What each symbol does to the items:
tu: Ked->Fik, Siv->Mil, Vak->Rof, Lof->Guk, Rof->Vak, Lum->Lev, Toz->Dev, Nis->Ziz, Pil->Sop, Piv->Zor, Guk->Lof, Feb->Viv, Sak->Raf, Fik->Ked, Zor->Piv, Sis->Bef, Dev->Toz, Fis->Nir, Sen->Fub, Viv->Feb, Nir->Fis, Kag->Per, Sop->Pil, Bef->Sis, Per->Kag, Mil->Siv, Fub->Sen, Zit->Lef, Lef->Zit, Ziz->Nis, Raf->Sak, Lev->Lum
fe: Lig->Lof, Ked->Viv, Siv->Zit, Vak->Dev, Pef->Lum, Der->Ziz, Fuz->Sis, Lof->Lig, Rof->Toz, Lum->Pef, Toz->Rof, Dor->Sen, Pil->Sak, Piv->Kag, Feb->Fik, Sak->Pil, Fik->Feb, Zor->Per, Sis->Fuz, Dev->Vak, Fis->Lem, Sen->Dor, Viv->Ked, Kag->Piv, Sop->Raf, Per->Zor, Mil->Lef, Zit->Siv, Lef->Mil, Ziz->Der, Lem->Fis, Raf->Sop
va: Lig->Pil, Ked->Siv, Zeg->Sis, Siv->Ked, Vak->Lem, Pef->Kag, Buk->Sen, Lod->Ziz, Lof->Sak, Lum->Piv, Toz->Nir, Pil->Lig, Piv->Lum, Guk->Raf, Feb->Lef, Sak->Lof, Fik->Mil, Zor->Lev, Sis->Zeg, Dev->Fis, Fis->Dev, Sen->Buk, Viv->Zit, Nir->Toz, Kag->Pef, Mil->Fik, Zit->Viv, Lef->Feb, Ziz->Lod, Lem->Vak, Raf->Guk, Lev->Zor
ko: Ked->Lem, Zeg->Lof, Siv->Vak, Vak->Siv, Der->Kag, Lod->Lum, Fuz->Pil, Lof->Zeg, Rof->Mil, Lum->Lod, Toz->Lef, Nis->Zor, Pil->Fuz, Kol->Sen, Piv->Ziz, Feb->Nir, Sak->Sis, Zor->Nis, Sis->Sak, Dev->Zit, Fis->Viv, Sen->Kol, Viv->Fis, Nir->Feb, Kag->Der, Bef->Raf, Mil->Rof, Zit->Dev, Lef->Toz, Ziz->Piv, Lem->Ked, Raf->Bef
se: Ked->Pef, Siv->Kag, Vak->Der, Pef->Ked, Der->Vak, Buk->Lof, Lod->Fis, Lof->Buk, Lum->Viv, Toz->Nis, Dor->Pil, Nis->Toz, Pil->Dor, Kol->Sis, Piv->Zit, Feb->Lev, Sak->Sen, Zor->Lef, Sis->Kol, Dev->Ziz, Fis->Lod, Sen->Sak, Viv->Lum, Kag->Siv, Per->Mil, Mil->Per, Fub->Raf, Zit->Piv, Lef->Zor, Ziz->Dev, Raf->Fub, Lev->Feb
du: Lig->Ked, Ked->Lig, Zeg->Fis, Siv->Pil, Vak->Fuz, Buk->Lum, Fuz->Vak, Lof->Viv, Lum->Buk, Toz->Bef, Dor->Kag, Pil->Siv, Kol->Ziz, Piv->Sen, Guk->Feb, Feb->Guk, Sak->Zit, Zor->Fub, Sis->Dev, Dev->Sis, Fis->Zeg, Sen->Piv, Viv->Lof, Kag->Dor, Sop->Mil, Bef->Toz, Mil->Sop, Fub->Zor, Zit->Sak, Lef->Raf, Ziz->Kol, Raf->Lef

The rows follow the links: the fewer symbols apart two items are, the more alike their rows tend to be.

Each row is also shifted at random along 5 hidden directions that mean nothing.

Known rows, each with its item:
  18   -28    15     0    -3    -6   -21    -2     0    -3   -28   -53    63    27   -47    -3   -61   -12    13   -15    38    43   -14   -34    -2     5   -12    42    12    -9    19    -8     8   -21    11    70    -2    38     7    28    53   -16    -1
item: Dev
   2   -32   -29   -50    49    -7   -19    13     3    28    42    24    -5    36     2    38   -77    27    16    23   -17   -62     4   -51   -19   -68   -73    15    18     3   -11   -45    28     1     1   -17    -4   -10   -17    -8    13    22   -20
item: Fuz
 -26    44    29    -2     4   -13    -7   -24   -18   -36    12   -47     6    -6     2     7   -54   -17     9    58   -17  -104     8   -41    39     5    23     1   -21    49    38   -12    32   -10    26   -12    -4    -7    68    35   -36    -7    27
item: Lod
  16    19   -15    22    15    40     4   -14    20     9    21   -28    -3   -11    15   -21    23    26    18    24   -28   -25    -1     8     9    27     6   -30    18     3    38     2   -15   -18   -10    -8    57    11    35    -3   -18    42    25
item: Mil
  -7   -11    32   -14    18   -32    22    -3    -1    30    -7    41    -2     2   -24   -10    19     5   -21    -2    11    -3    11     1    15    20   -10   -11   -13     1   -68    15    20   -16   -19   -25   -14    -6   -14     6     8   -46    -5
item: Kag
  10   -27   -26   -32    -7   -36    14    -5   -15    17    23    58   -59   -33    13    29    32    -1   -31    13   -19    -8    10    -1     9   -20   -28     3   -16   -23   -75    23    63    47    24   -28   -29    -8   -46    -7    19   -35   -39
item: Lig
  25    -8    -7    -2    17   -15   -11     3     7    31     4    27   -19     0    -4    -9    73    15   -14    12     1     1     1     3    18    26   -30   -28   -13     7   -35    13     1   -14     6     4    14    21   -12    -2    28    -5    -3
item: Siv
  -2    35   -20   -23    20   -11   -10   -32   -43   -33    27   -69    23   -23   -37     1  -102   -10    -8    72   -22   -90    -1  -102    82    10    18    13     3    37    -6     9   142     0    59    25   -13    38    42    41     2   -56   -16
item: Viv
 -15    27    22     7   -15     1    -2    25    -3   -10    -3    36   -30    12    38    -9    43   -21   -21    13    -7   -67   -11    52     8    24    14    -7   -19    37    31   -22   -71    -2    -7   -32    -5     6    21   -16   -53    38    29
item: Lum
 -23    39    24    18     8   -12    -9   -18     0     6   -16    14    12   -27     6   -14    23     3    23   -11     6    22    42   -27   -21     6    14   -20     6    11   -19     2   -31     4   -13    -8    16   -27   -28    23    12    15    44
item: Nis
  11    25   -23    24    -4   -27    -3    23   -25    -9    36   -52    62   -21   -65    26   -31    12    15     8    33    73   -31  -128    39   -21    18   -27    43    -2   -17    47    46     1    27    75   -17    26   -22    44    21     6    36
item: Sak
  12    34   -18    44    -2     6    16     3     8     2    34   -54    10   -41   -19     9    43    18    28    20    -9    59   -14   -45    29    11    39   -61    11   -10    29    57    -3     7    15    12    39     4     9    24    -5    27    25
item: Sop
 -13    17     7    10   -15    39    12   -11    -5   -36   -10   -44    29    24     1   -23   -66   -22    -8    -8    -4   -17   -15    31    -5    33    43    37    -3     0    50   -15   -16   -22   -20    -2    -2    -5    56   -25   -39     7    -5
item: Lev
 -13   -23    18    -4     1   -21    -8    34    23    12   -18    55   -10    28    14    17    42     2    -3   -45     8    25    -2    46   -40   -29    -2    -8   -26    -4    -4   -10   -55    10   -16   -13   -22   -30   -31    -5    -4     4    -5
item: Kol
 -12   -13    -7    10   -19   -13     3   -27    19     0   -20   -18     9   -20   -26     8    15     5    21   -28    10    92    22   -15    10   -14    47   -20    -3   -24   -33    39    76    18    36    24    -7   -14   -35    40    49   -76   -47
item: Bef
   8    21   -23     8   -27    21    -9   -29   -19     3    -7    42   -16   -31    45   -38    52    -1   -10    -4   -23    32     6     3    -2    12    -2     5    11    -2   -13    -6   -26    18    -3    -9    21    15   -29   -17     8    27    13
item: Feb
   8   -25   -16   -11     1    33   -15   -15    26    11   -22    57   -62    16    38   -45    59    13    -2   -16   -33   -12    18    86   -37    19   -19     9    18   -21   -24     2   -12    24   -12   -38    23    -5   -34   -30   -11   -16   -29
item: Lef

From each start, follow one symbol. Which item do you reach?
Answer with the item's name.
---
 -14    -2    22    -2    -4   -36     8    10     5     1   -32    37   -15     8   -17   -10    35    -5    -2    -9     0   -17    19    20    18    25     4   -16    -6     0   -54    21    11     6    -4    -4   -19   -19    -4    10   -12   -51    -2
ko
Ziz
---
  23    -3    12    14   -37    -3   -17     4     3    13   -31    23    -8    -1    44    -8    81   -20   -20   -11    11    24   -10    47   -27    13   -24    18   -25    17    39   -24  -100     4    10    19     5    27   -19    -1    12    63    26
va
Dev
---
  14   -25   -23    -8    17   -36    13    14   -15    36    22    23    10   -10   -42    20    11    15   -11   -22    31    87   -13   -64    16   -20   -25    -1    15   -31   -71    34    46    15    12    30   -19    11   -67     3    54   -18    -9
tu
Sop
---
 -34    42    19    19     8    16    18   -27    11   -38    -7   -84    25   -12   -49   -32   -81    -4    29    22   -13   -33    22   -38    44    33    74   -20    19     4    -6    29    99   -31    18    -2     4   -12    69    32   -23   -83   -15
tu
Piv
---
 -10   -27    44   -12    -2   -35    -1     4     5    24   -48    45    49    31   -19   -18    -7   -12   -14   -61    52    75     1    11   -46    -2   -24    38    -7   -18   -54   -25   -55   -23   -39    31   -26   -12   -56    -6    46    -6     5
tu
Nis
---
   1    -4    -9   -35   -11   -15   -17   -57   -37    32   -18    54    16   -32     0   -10   -14    -8    -6   -21     4    88    35   -64   -21   -17   -22    38    17   -27   -98   -14    64    32     8    13   -19    -4   -97    -1    80   -28   -14
va
Toz
---
  11   -21    14    25   -28    35    -8   -12    48    -4   -62    27   -48    11    40   -34    98     9     9   -21   -28    16    19   153   -52    20     9     7    -9   -12    53   -13   -71     8     2   -32    40   -14     0    -8   -11    14   -14
tu
Dev
---
  14   -11   -14   -11    18    15   -25    18    -3    -4     8   -37    18    46   -28   -17   -67     9     5    12    12   -46   -21   -25    10    13   -29    25    26    17    24    -6     9   -23    -3    39     6    34    22    -5    -8    -3    12
fe
Siv
---
  13   -10   -14   -20     4    -2     1   -12    -4    12    18    38   -64   -18    38    -2    53     5   -30    47   -42   -95     6    25    35    14   -28    -9   -24    34    -3   -14    21    11    23   -45    14    19     8    -6   -18     8     0
se
Pef
---
   4    42   -39    16   -24    -5    -9    -8   -40     7    30    33    10   -40    29     1    42    15     6   -14    -1    80   -13   -92   -14   -23    -4   -22    25   -16   -26     8   -38    23     0    13     4    17   -72    -3    17    64    55
du
Feb
---
  13   -30     3   -44    24   -33    -9   -31    -4    38     1    24    -6   -18   -21    17    -9    12     4    21    -5   -20    35   -41    18   -11   -52     6    -6     4   -76    -1    77     2    20     7    -1     5   -36    27    67   -51   -16
se
Der
---
  12    20   -46    13     6    43   -19    41    14    -6    36    13   -24    16    51     0    14    28    31     3   -18   -13   -27    28   -53   -22   -33   -16    42    -3    66   -29  -118    12   -44   -18    51    -4   -16   -36   -57   118    51
fe
Sop
---
 -16    20     9    13   -24   -47    19     5   -21   -12    -5    16     6   -40   -19    27    28   -13   -18   -18    24    64    -2   -63    34    -2    46   -16    -9    -7   -74    38    49    30    30     6   -50    -4   -35    23    12   -49     8
va
Sen
---
  16    -7   -12     5   -12    26   -17    24     1   -21    14   -50    18    17    18    30   -44   -12     9    11     9   -16   -29    -1    -6   -37     8    17   -17    21    93   -26   -36    -1    21    20    -9    17    43     2   -20    42    -8
du
Fis
